Below is a small trained network, with its code and all its weights. Each question gives an input and a class and asks what happens when units are switched off, that is, made to give their printed mean instead of their output.

import numpy as np


def w(rows, s, z=0):
    codes = np.array(rows[::2]) - 128.0
    scale = np.full(codes.shape[1], s)
    scale[-1] = z or s
    return codes * scale


def norm(h):
    return h / np.sqrt((h * h).mean(-1, keepdims=True) + 1e-5)


def f(y):
    return y / 2 * (1 + np.tanh(0.7978845608 * (y + 0.044715 * y**3)))


def log_softmax(a):
    a = a - a.max(-1, keepdims=True)
    return a - np.log(np.exp(a).sum(-1, keepdims=True))


def net(x, mask):
    res = np.array(x, float).reshape(1, 3) / 4 @ E
    u = 0
    for l in range(2):
        y = f(norm(res) @ A[l][:, :-1].T + A[l][:, -1])
        res = res + np.where(mask[u : u + 15], y, B[l][:, -1]) @ B[l][:, :-1]
        u += 15
    return log_softmax(norm(res)[-1] @ U[:, :-1].T + U[:, -1])


A, B = {}, {}
E = w([
[165,116,51,111,159],'x0',
[124,108,180,62,124],'x1',
[100,2,113,110,68],'x2',
],0.013)
A[0] = w([
[121,134,59,146,125,221],'L0N0',
[170,85,101,111,124,72],'L0N1',
[135,187,147,162,164,132],'L0N2',
[170,217,91,212,132,181],'L0N3',
[77,172,128,172,122,47],'L0N4',
[117,210,159,122,89,182],'L0N5',
[141,177,164,145,139,109],'L0N6',
[125,136,172,72,125,98],'L0N7',
[247,122,113,49,224,1],'L0N8',
[127,95,179,137,102,184],'L0N9',
[75,115,145,91,153,119],'L0N10',
[131,132,103,227,136,131],'L0N11',
[141,177,55,160,159,50],'L0N12',
[145,101,125,160,113,92],'L0N13',
[151,177,99,191,142,63],'L0N14',
],0.013,0.0019)
B[0] = w([
[88,189,103,149,154,178],'L0N0',
[112,115,104,173,120,161],'L0N1',
[131,79,99,129,181,201],'L0N2',
[227,148,172,120,200,255],'L0N3',
[105,162,105,114,140,163],'L0N4',
[106,151,67,85,191,192],'L0N5',
[109,103,78,168,201,176],'L0N6',
[95,108,164,98,84,158],'L0N7',
[119,194,65,113,33,196],'L0N8',
[139,74,141,112,176,173],'L0N9',
[172,165,176,102,115,144],'L0N10',
[115,204,180,178,126,192],'L0N11',
[110,116,254,40,161,199],'L0N12',
[131,135,122,134,92,141],'L0N13',
[108,133,170,135,213,195],'L0N14',
],0.0094,0.0087)
A[1] = w([
[170,108,108,154,230,100],'L1N0',
[135,108,127,125,211,60],'L1N1',
[152,72,150,126,139,97],'L1N2',
[79,119,151,107,82,139],'L1N3',
[202,81,169,116,54,127],'L1N4',
[109,131,103,252,154,152],'L1N5',
[119,223,148,54,159,254],'L1N6',
[104,74,93,181,162,132],'L1N7',
[193,207,60,78,150,185],'L1N8',
[163,85,182,125,91,103],'L1N9',
[110,132,150,117,79,128],'L1N10',
[108,108,85,36,149,159],'L1N11',
[103,144,135,87,34,187],'L1N12',
[160,76,170,87,124,111],'L1N13',
[163,81,81,160,110,90],'L1N14',
],0.013,0.0046)
B[1] = w([
[171,127,225,117,177,193],'L1N0',
[143,167,161,92,167,167],'L1N1',
[179,67,124,140,164,140],'L1N2',
[117,136,156,149,203,154],'L1N3',
[93,93,144,232,189,163],'L1N4',
[188,167,178,89,25,172],'L1N5',
[102,79,43,74,58,250],'L1N6',
[10,125,147,54,33,153],'L1N7',
[207,151,92,255,158,208],'L1N8',
[195,171,91,155,135,149],'L1N9',
[195,158,98,139,176,139],'L1N10',
[99,187,159,174,82,172],'L1N11',
[184,131,78,161,158,170],'L1N12',
[207,76,195,200,162,155],'L1N13',
[98,127,133,63,139,146],'L1N14',
],0.0074,0.012)
U = w([
[195,168,133,101,227,178],'0',
[101,121,157,115,99,1],'1',
[121,80,173,46,102,56],'2',
[63,27,87,96,17,120],'3',
[5,125,171,41,136,79],'4',
[178,179,26,138,72,141],'5',
[174,14,191,203,147,162],'6',
[115,156,177,126,9,162],'7',
],0.016,0.0086)

Each question gives the input, the list of numbers given to net, and the class t.
The units are the neurons (one row each of A and B). Each row of codes is followed by its name. A weight is (code - 128) times the scale printed after its matrix; where a second scale follows, it is the last column's (A, B and U).
mask holds one flag per neuron, layer by layer. A switched-off neuron (its flag False) gives its mean, the last column of its row in B, instead of its output. The means were averaged over made-up inputs and are rounded, as every weight is.
A unit's drop is (log p(t) with every unit on - log p(t) with that unit switched off) / (log p(t) with every unit on - log p(t) with every unit switched off).
The circuit of an input: a set's keep is (log p(t) with only the set's units on - log p(t) with every unit switched off) / (log p(t) with every unit on - log p(t) with every unit switched off). Starting from the 12 units with the biggest drops (on a tie, the unit counted first), units are removed one at a time, each time the one whose removal leaves the highest keep (on an exact tie, the one counted first), for as long as the keep stays at least 0.8.
units of the circuit, in order: the units of the circuit, biggest drop first
top k neurons: the k neurons with the biggest drops, biggest first
k most important neurons of layer l: the k neurons of layer l with the biggest drops, biggest first
drop when u is switched off: that unit's drop, to one decimal
input [5,-3,3], class 3: top 3 neurons => [L0N3, L1N7, L0N1]
input [2,-8,6], class 7: units of the circuit, in order => [L1N5, L0N11, L0N2]
input [-6,8,-6], class 4: top 2 neurons => [L0N3, L0N7]
input [-4,5,-4], class 4: units of the circuit, in order => [L0N3, L1N6]
input [-4,-4,1], class 7: units of the circuit, in order => [L1N5, L0N12]
input [6,5,4], class 3: units of the circuit, in order => [L0N3]
input [-6,5,0], class 6: top 2 neurons => [L1N13, L0N0]
input [2,1,3], class 3: top 2 neurons => [L0N3, L0N12]
input [-6,2,-1], class 4: top 3 neurons => [L0N3, L0N5, L0N8]
input [-5,-5,4], class 7: 2 most important neurons of layer 0 => [L0N12, L0N3]
input [6,-1,-1], class 5: top 2 neurons => [L0N8, L1N6]
input [-1,7,0], class 6: 2 most important neurons of layer 1 => [L1N13, L1N4]
input [6,3,-5], class 5: top 2 neurons => [L0N8, L1N6]
input [4,0,-1], class 5: units of the circuit, in order => [L0N8]
input [-4,6,-1], class 2: top 2 neurons => [L1N8, L0N5]
input [-1,-2,3], class 3: top 2 neurons => [L0N12, L0N3]
input [7,-7,4], class 7: 2 most important neurons of layer 1 => [L1N5, L1N7]
input [6,2,6], class 3: drop when L0N3 is switched off => 0.2
input [6,3,-2], class 5: drop when L0N8 is switched off => 0.1
input [4,-2,4], class 3: drop when L1N1 is switched off => 0.0
input [-3,-6,2], class 7: drop when L1N5 is switched off => 0.1
input [-5,5,0], class 6: most important neuron of layer 0 => [L0N0]
